Each row of numbers belongs to one of the things below and depends on some of the facts about them. Some rows are named. Which thing is each other row?

Known rows:
[ 10 -23 -12  -9   1 -10   9  23  -5   7  -7   9   3 -13   1   6  11  -9
  -6   1  -4   2  28  -6   8  -7  13  11   3  32 -29  20 -17   4 -35]: Q690
[  3  -6 -12   4   7   4  12  21 -20   3 -11   3   4 -14   1  -6  10   2
  13   1   2   0  18   1  17  -9   0  21  -5  15 -16   6  -8  -3 -25]: Q914
[ 16 -17 -11  -4   6  -1   2  29 -12  10  -4  -1   3 -21  -2 -10  11   1
  10   4   4  -5   7 -16   8  -9  10  11   1  13 -18  19  -4   4 -16]: Q17
[ 13   1 -16 -27  16   8  11   7  -8  22   1   7  14 -39   0 -26   9   3
   5  -7   9  15   6 -10  10 -14   3   8 -13  10  -2  20   0   0 -14]: Q810
[ 10 -12 -12  -6   8  -1   5  21 -11  13  -7   9  10  -7   4  -6   4   2
   7   5  12   6   9  -3  18  -7   6  10   0  15 -18  30  -3  -1 -10]: Q836
[ 22 -12 -16 -32  18  -8   3  18 -12  13   0   2   8 -23  -8 -27  22   1
  11  -4  13   6   6 -24   8 -14   6  12   5   4  -8  27  11  -4 -12]: Q113
[  6 -10  -8 -16  15  -4  10   9 -10  19  -9   7  13 -14  -2 -15  13   2
  -4  -5  12  12   8  -7  20 -10   3   8   2  12 -11  26   1  -3 -14]: Q838
[ 10 -18  -2  -1   8  -7  -3  20 -15   9  -4   0   9 -12   1  -5   6  10
   4  10  12  -3  -2 -10  19  -7   5   7   1   9 -15  27   7   1 -16]: Q734
[  7 -15  -5 -13  17  -3   7  12 -10  22 -11   3  13 -15  -2 -16  16   1
  -5  -3  13   7   1 -12  19 -10   5   4   7  10 -11  27   2  -1 -10]: Q207
[ 22 -12 -16 -31  18  -8   3  18 -11  13  -1   2   8 -23  -8 -27  22   1
  11  -4  13   6   6 -23   8 -14   6  12   6   5  -8  28  10  -3 -12]: Q88
[ 19  -9 -11 -21  15   2   7  12  -2  24   2   4   9 -39  -6 -28  12  -1
   0  -7   8   6  -1 -18   8 -12   7   0  -4   5  -4  25   3   2  -7]: Q532
[  7 -15  -4 -11  15  -6   6  13 -13  20 -10   0  14 -17  -3 -13  18   6
  -7  -2  15   5   2 -13  17  -8   5   5   3   7 -12  23   4  -2 -13]: Q912
[  6 -10  -9 -16  15  -4  10  10 -10  20  -9   7  14 -14  -2 -14  14   2
  -5  -4  14  12   8  -7  19  -9   3   8   2  11 -12  26   0  -3 -13]: Q218
[ 22  -9 -14 -29  15  -8   5  18 -12  13  -2   1   8 -21  -8 -29  23   2
  11  -5  12   5   8 -23   6 -14   6  13   4   2  -8  25  10  -5  -9]: Q623
[ 19  -9 -14 -27  15  -7   1  20 -11  15  -5   3   9 -27 -12 -28  18   3
   8  -4  10   8   6 -26   7 -15   5  11   6   6 -10  29   9  -1 -11]: Q524
[  6  -9  -5  -6   5  13   6  10 -11  12  -4  15  13 -20  16 -10  -4  -1
  11   8   3   4   3   8  16  -7   6   5 -10  20 -11  25  -9   2 -11]: Q474
[ 11 -16  -8  -3   9  -1   1  22 -11  13  -8   6   9  -8   2  -9   6   0
   8   7  11   0   1  -7  19  -7   6   7   5  12 -17  32   1   1  -7]: Q456
[  7 -14  -4 -12  17  -3   7  11 -10  20 -10   3  12 -16  -4 -18  15   1
  -4  -4  12   6   1 -11  21 -10   3   4   7   9 -10  27   3  -2 -10]: Q762

There are 4 kinds of fact about the things: peser, vuves, saplir, sakar.
peser: is of sort; vuves: refers to; saplir: points at; sakar: belongs to class
Q275 peser:katru vuves:Q608 saplir:Q973 Q960 sakar:25
Q456 peser:sabur sakar:25
Q932 peser:satur vuves:Q589 sakar:25
Q613 peser:satur saplir:Q390 Q602 sakar:594
Q971 peser:satur vuves:Q849 sakar:25
Q124 peser:sabur saplir:Q768 Q856 sakar:617
Q856 peser:katru vuves:Q321 sakar:25
Q218 peser:kodrar
Q836 peser:sabur
Q938 peser:vostifil vuves:Q590 sakar:617
Q600 peser:geklugal
Q482 peser:kodrar vuves:Q144 sakar:25
Q551 peser:satur vuves:Q602 sakar:25
Q16 peser:sabur saplir:Q897 Q483 sakar:25
Q848 peser:satur vuves:Q551 sakar:25
Q589 peser:satur
Q865 peser:sabur vuves:Q179 sakar:25
Q169 peser:satur sakar:25
Q343 peser:satur
Q44 peser:satur vuves:Q836 sakar:25
Q71 peser:geklugal sakar:617
Q679 peser:geklugal vuves:Q602 sakar:25
Q185 peser:satur vuves:Q321 sakar:617
Q716 peser:sabur vuves:Q144 sakar:25
Q810 peser:geklugal sakar:594
Q784 peser:kodrar vuves:Q480 sakar:25
Q84 peser:kodrar vuves:Q343 sakar:594
Q483 peser:satur vuves:Q590 sakar:594
Q838 peser:kodrar
Q41 peser:sabur
Q670 peser:sabur vuves:Q370 sakar:617
Q480 peser:kodrar vuves:Q179 sakar:617
Q799 peser:geklugal vuves:Q615 sakar:25
Q705 peser:vostifil vuves:Q343 sakar:25
Q17 peser:vostifil saplir:Q515 Q690 sakar:25
Q712 peser:satur sakar:25
Q421 peser:satur vuves:Q41 saplir:Q113 sakar:25
Q5 peser:sabur vuves:Q202 sakar:25
Q866 peser:vostifil vuves:Q468 sakar:594
Q321 peser:satur
Q371 peser:satur vuves:Q331 sakar:25
Q319 peser:kodrar vuves:Q590 sakar:594
Q214 peser:kodrar saplir:Q712 sakar:617
Q202 peser:sabur
Q660 peser:kodrar vuves:Q480 saplir:Q18 Q613 sakar:25
Q843 peser:kodrar vuves:Q551 sakar:25
Q623 peser:katru vuves:Q608 sakar:25
Q390 peser:vostifil saplir:Q914 Q257 sakar:594
Q538 peser:sabur vuves:Q599 sakar:594
Q608 peser:satur vuves:Q843 sakar:25
Q257 peser:geklugal sakar:25
Q152 peser:geklugal vuves:Q590 sakar:617
Q902 peser:katru vuves:Q953 sakar:25
Q543 peser:vostifil vuves:Q602 sakar:617
Q914 peser:sabur vuves:Q599 saplir:Q690 sakar:594
Q455 peser:vostifil vuves:Q469 sakar:594
Q332 peser:geklugal vuves:Q173 sakar:594
Q150 peser:satur vuves:Q466 saplir:Q18 Q764 sakar:25
Q38 peser:vostifil vuves:Q650 sakar:25
Q926 peser:satur vuves:Q353 sakar:594
Q597 peser:sabur vuves:Q973 sakar:617
Q287 peser:satur
Q602 peser:geklugal saplir:Q257 sakar:25
Q667 peser:satur sakar:594
Q42 peser:sabur vuves:Q590 sakar:25
Q379 peser:kodrar vuves:Q858 sakar:25
Q310 peser:kodrar vuves:Q858 sakar:594
Q212 peser:vostifil sakar:25
Q555 peser:satur vuves:Q321 sakar:594
Q524 peser:katru vuves:Q321 sakar:25
Q494 peser:katru vuves:Q858 sakar:25
Q961 peser:vostifil vuves:Q805 sakar:617
Q252 peser:satur vuves:Q690 saplir:Q546 Q515 sakar:25
Q728 peser:kodrar vuves:Q589 sakar:594
Q989 peser:sabur vuves:Q287 sakar:617
Q895 peser:geklugal saplir:Q18 Q207 Q690 sakar:25
Q662 peser:geklugal vuves:Q298 sakar:25
Q207 peser:kodrar sakar:25
Q805 peser:sabur
Q18 peser:satur vuves:Q843 sakar:594
Q960 peser:satur vuves:Q503 saplir:Q914 Q623 sakar:594
Q847 peser:satur vuves:Q858 saplir:Q623 sakar:594
Q714 peser:satur vuves:Q144 sakar:25
Q976 peser:vostifil sakar:594
Q113 peser:katru vuves:Q602 sakar:25
Q928 peser:satur vuves:Q715 saplir:Q717 Q960 sakar:617
Q798 peser:vostifil vuves:Q858 sakar:25
Q891 peser:satur vuves:Q764 sakar:617
Q953 peser:vostifil vuves:Q615 sakar:617
Q897 peser:katru vuves:Q590 sakar:617
Q849 peser:satur vuves:Q551 sakar:594
Q331 peser:vostifil vuves:Q469 sakar:617
Q685 peser:satur vuves:Q370 sakar:25
Q94 peser:geklugal vuves:Q218 sakar:617
Q469 peser:katru vuves:Q421 sakar:25
Q912 peser:kodrar saplir:Q840 sakar:25
Q81 peser:kodrar vuves:Q503 sakar:25
Q245 peser:kodrar vuves:Q764 saplir:Q546 sakar:25
Q382 peser:kodrar vuves:Q858 sakar:25
Q468 peser:sabur
Q601 peser:katru sakar:594
Q532 peser:geklugal sakar:25
Q466 peser:sabur vuves:Q241 sakar:25
Q31 peser:katru sakar:25
Q650 peser:satur
Q812 peser:vostifil saplir:Q973
Q179 peser:vostifil vuves:Q690 sakar:25
Q28 peser:vostifil sakar:617
Q153 peser:katru vuves:Q902 sakar:594
Q958 peser:geklugal vuves:Q596 saplir:Q928 sakar:594
Q599 peser:vostifil sakar:594
Q715 peser:satur saplir:Q17
Q764 peser:sabur vuves:Q179 saplir:Q690 sakar:594
Q690 peser:sabur vuves:Q287 saplir:Q18 sakar:617
Q768 peser:vostifil vuves:Q858 saplir:Q16 sakar:25
Q353 peser:vostifil saplir:Q18
Q271 peser:geklugal vuves:Q690 sakar:594
Q734 peser:sabur vuves:Q812 saplir:Q257 sakar:25
Q173 peser:satur sakar:25
Q241 peser:sabur vuves:Q287 sakar:617
Q539 peser:katru vuves:Q71 sakar:25
Q717 peser:vostifil vuves:Q812 saplir:Q914 sakar:25
Q546 peser:katru vuves:Q599 saplir:Q257 sakar:25
Q590 peser:katru
Q503 peser:satur
Q863 peser:satur vuves:Q590 sakar:25
Q763 peser:geklugal vuves:Q202 sakar:594
Q262 peser:kodrar vuves:Q805 sakar:25
Q123 peser:satur vuves:Q599 sakar:594
Q530 peser:katru vuves:Q858 sakar:617
Q474 peser:satur vuves:Q179 sakar:594
Q840 peser:sabur saplir:Q257 sakar:25
Q370 peser:kodrar
Q515 peser:vostifil vuves:Q912 saplir:Q973 Q207 sakar:617
Q298 peser:sabur
Q786 peser:satur vuves:Q608 saplir:Q973 Q690 sakar:617
Q144 peser:kodrar
Q615 peser:satur
Q813 peser:satur vuves:Q144 sakar:25
Q88 peser:katru vuves:Q551 sakar:25
Q596 peser:kodrar sakar:617
Q209 peser:vostifil vuves:Q590 sakar:25
Q762 peser:kodrar vuves:Q421 sakar:25
Q973 peser:satur saplir:Q18
Q93 peser:sabur vuves:Q902 sakar:594
Q828 peser:kodrar sakar:25
Q858 peser:satur saplir:Q690 Q257

Rows to name:
No name comes twice in this set of rows, the named rows included.
[ 12  -3 -21 -14   8   5   5  23 -15  12  -6  10  13 -19   4 -10   3   6
  16   6  13  10  11  -5  14 -10   4  15  -9  14 -15  28  -3   0 -12]  Q599
[ 18  -9  -8 -25  13 -16  -4  18 -15  10   0  -4  11 -31 -13 -20  18  17
   1   1  14   5   1 -30   7 -14   3  10   1   2  -9  26  17  -2 -22]  Q546
[ 13  -7  -2   1 -10  -2  16  15   1  15   4   1   6  -4   8  -7  -2   1
  -3  -2  -2   4  19   4   8  -4  11   6 -17  18 -20  17  -8   3  -3]  Q928
[ 10 -18  -2   0   8  -9  -4  20 -16   8  -3   0  10 -14   0  -2   6  13
   2  12  14  -4  -2 -10  19  -6   4   6   0   7 -15  28   9   0 -18]  Q840
[ 11 -11  -8  -9  -3 -11  10  19  -5  12  -2   4   8   0   3  -3   3   3
  -3   1   5  10  22  -4  13  -7  10  11  -5  21 -25  27  -4   0 -13]  Q124
[ 14 -12  -8  -4  -1  -2  11  15   5  16   6   9   4  -9   6  -5  -8  -6
  -2   1   0   7  15   4  16  -6   9   3 -11  22 -19  30  -7   3  -9]  Q185
[ 18  -5 -14 -25  13   2   9   9  -2  23   4   7  10 -37  -4 -26  10  -1
  -1  -9   7  12   5 -14   8 -13   6   3  -8   8  -5  24   1   1 -11]  Q600
[ 19 -15 -10 -12   4  -1  -3  23  -9  10  -8  12  11 -20   2 -14   8  -1
  11   7   8  -1   3 -11   6  -7   9   5   3  11 -17  34  -1   2  -6]  Q179
[ 10  -2 -13  -7   5  -1   3  19 -20   3  -2   3  10 -22   1  -9   5  14
  14   7  10   3  11  -6  12  -9   0  18 -13   8 -12  16   4  -2 -22]  Q390
[ 22  -4 -16 -27   7  -9  15   9   7  23   8   8   8 -32  -7 -22   8  -3
  -9 -13   5  16  19 -12   5 -12   8   3 -12  12 -12  27  -2   1 -13]  Q71
[  8 -21  -6  -6   5  10   7  23  -9  26   0  -1  12 -18  15   3   1   2
  -2   9   4   3   4  -7  14  -6  21   3  -7  29 -19  20 -14  11 -15]  Q973
[ 22 -13 -10 -22  17  -8   4  10  -7  18  12  -2  10 -42  -4 -18  18   9
  -4  -2  18   0  -4 -18   8  -8   7   1 -12  -3  -1  22  11  -1 -18]  Q602

The same things again, as new rows of numbers:
Some things and their rows:
[ -6  17  13   3 -22  10  -6 -18  -3   5  -2  -6   8  -8  19 -36  13  -4
  -1 -14 -21  -3  -9   7 -12  21 -20 -15   9]: Q370
[ 11  14  -6  19 -15   1  -1  11  10 -19 -15 -12   3  -4   3 -24  15 -14
  19 -24 -11 -15  -5   8  -9   8 -26 -20 -18]: Q28
[ -3  12   7   8  -4   5  -1  -2  10   0  -9 -15   2  -4  -2 -16   9   0
   4 -16 -17 -16  -4  -3 -12  22 -21 -19 -15]: Q813
[  5   5  10   8 -25   3   3  13   2   4   2 -15   1  -7   6 -27   8 -26
   5 -26 -20   2  -5  -3   5  22 -18 -13 -18]: Q989
[ -2  12   4   2  -5   3   0   2  13  -4  -3 -18   6  -5   2 -15   9  -2
  -3 -14  -6 -15  -5  -6 -15  20 -18 -20 -14]: Q848
[-21 -13  33  -1 -23   0 -10 -13  -1  11   7   2  11  -5   1 -44   2 -15
   1 -14 -12 -17   3 -18   4  24   9   6 -26]: Q257
[-12  15  11  -3 -25   3  -2 -18   4   6   4   2   6  -8   5 -26  11 -10
   9 -17 -13 -22   6 -19  -2  25  -6 -10 -25]: Q912
[  3   2  14   3  -5   0 -17   5  -3  13  16 -11  -2 -10  -7 -32   7 -16
   4 -16 -32  -2  -4 -14  -4  12 -11  -1 -12]: Q856
[ 15  17 -15  12   5  -9 -15  11  17 -12  -8 -13 -11   2  -8 -24  17 -12
  25 -34 -29 -26  -4   1 -14  -1 -23  -9  -9]: Q768
[ -6  -1  16   2 -16   3 -11  10   5   8  15 -15   9 -14   3 -32  -3 -18
  -8  -6 -10   0  -4 -15  -4  22  -9 -11 -11]: Q113
[ -7   7  17   5 -19   6 -11   3   2  13  12 -10   4 -14   1 -31  -1 -16
   0  -8 -22   0  -1 -15  -2  24 -12 -13 -13]: Q31
[ -7   7  18   5 -20   7 -13   1   0  12  11 -10   5 -15   0 -33   0 -16
   1  -8 -23   1   1 -15  -3  24 -13 -14 -14]: Q902
[ -2  19   4   8 -10  13  -1 -17  -5  -3 -12 -12   6   2  18 -27  22   2
   1 -17 -17 -10  -7  12 -19  23 -29 -22   7]: Q589
[-15  15  15   5 -17   6 -12 -11  -5   5   0  -6  -3  -5  14 -23  10  -4
   1 -11 -21 -15 -17   0 -17  29  -2 -23  26]: Q728
[ -2  27   2  16  -9 -13  -9   2  17 -25 -10   0   4  12  -4 -23  19 -15
  20 -26  -4 -23   3   0  -1  16 -19 -20 -20]: Q17
[ -9   4  14   7 -17   4 -13   0  10  18   9 -14  -3 -11  -3 -33  -5 -20
   0  -7 -23  -5   2 -15  -1  21 -15 -11  -8]: Q494
[-12  17   6  10  -5   8  -7 -10  -5  -3  -9 -12  -6   5  12 -13  19   2
   3 -14 -17 -23 -15   5 -24  30 -11 -31  24]: Q123
[  0  14  15   5 -25   6   3  -8   8   8   1 -10   4 -18   3 -25   5 -11
   1 -11 -19  -1  -6  -6  -5  15 -17 -14 -16]: Q214

Rows to name:
No name comes twice in this set of rows, the named rows included.
[ 12  11  -4  21 -12  -1   4  15   3 -19 -14 -10   6  -4   1 -20  12 -11
  23 -20  -8 -17 -12   7  -1   7 -25 -17 -18]  Q938
[  3  14  -9  17  -8  -2 -10  11  22 -14 -16 -13  -4   0  -1 -25   6 -12
  20 -24 -15 -25  -2   3  -9  13 -25 -20 -10]  Q798
[-17  14  13   7 -16   5 -14 -14   4   9  -3  -9 -11  -3  11 -25   7  -8
   0 -11 -22 -19 -14   0 -19  26  -4 -23  30]  Q310
[-18  21   5   5 -10   3  -4 -24  -8  -6  -7  -1  -5  15  14 -14  30  -4
   7 -19  -5 -36  -4  -2 -17  33  -5 -28  13]  Q613
[ -6  11  19  -2 -19   3   1   1  11  10   0 -11   4 -10   4 -23   1  -7
   0 -24 -25  -4  -9  -9  -3  29 -10 -11 -16]  Q784
[ 11  -3  17   8  -6  -1  -6   6 -15  12  16 -10   0 -11  -8 -30  13 -18
   7 -13 -29   3 -11  -9   2   2 -12   2 -16]  Q897
[  5   9  10   6 -13   6  13   0   7   2 -12 -19   1  -2   4 -14  16  -7
   0 -27 -18  -7  -8   2  -8  23 -22 -17 -20]  Q891
[ -2  11   9  10  -2   5   3   2   1   0  -8 -12   6  -5  -3 -13   8   4
   9 -12 -14 -16 -10  -5  -7  22 -20 -18 -17]  Q863
[-10  18   3   4  -6   7  -8  -7  -2  -7  -4 -14  -1   2  17 -13  21   0
  -6 -12  -7 -21 -14   4 -29  28  -8 -32  24]  Q849
[ -5  12  13  -2 -18   2  -7   0  13   2   6 -11  11 -16   5 -26   2  -7
  -6 -10 -11  -5  -5 -12 -12  19  -9 -13 -14]  Q843
[-10  29   1   5 -16   5  -2 -38   3  -2 -10  -2  -1  15  15 -29  33  -8
   5 -20  -9 -25   9   5 -13  23 -27 -21   1]  Q858
[ -1   6   8  12 -15   2  -8  15  -4   1   6  -7   7 -11   0 -26  -1 -14
  14 -10 -16  -7  -7 -10   6  20 -16 -13 -13]  Q42

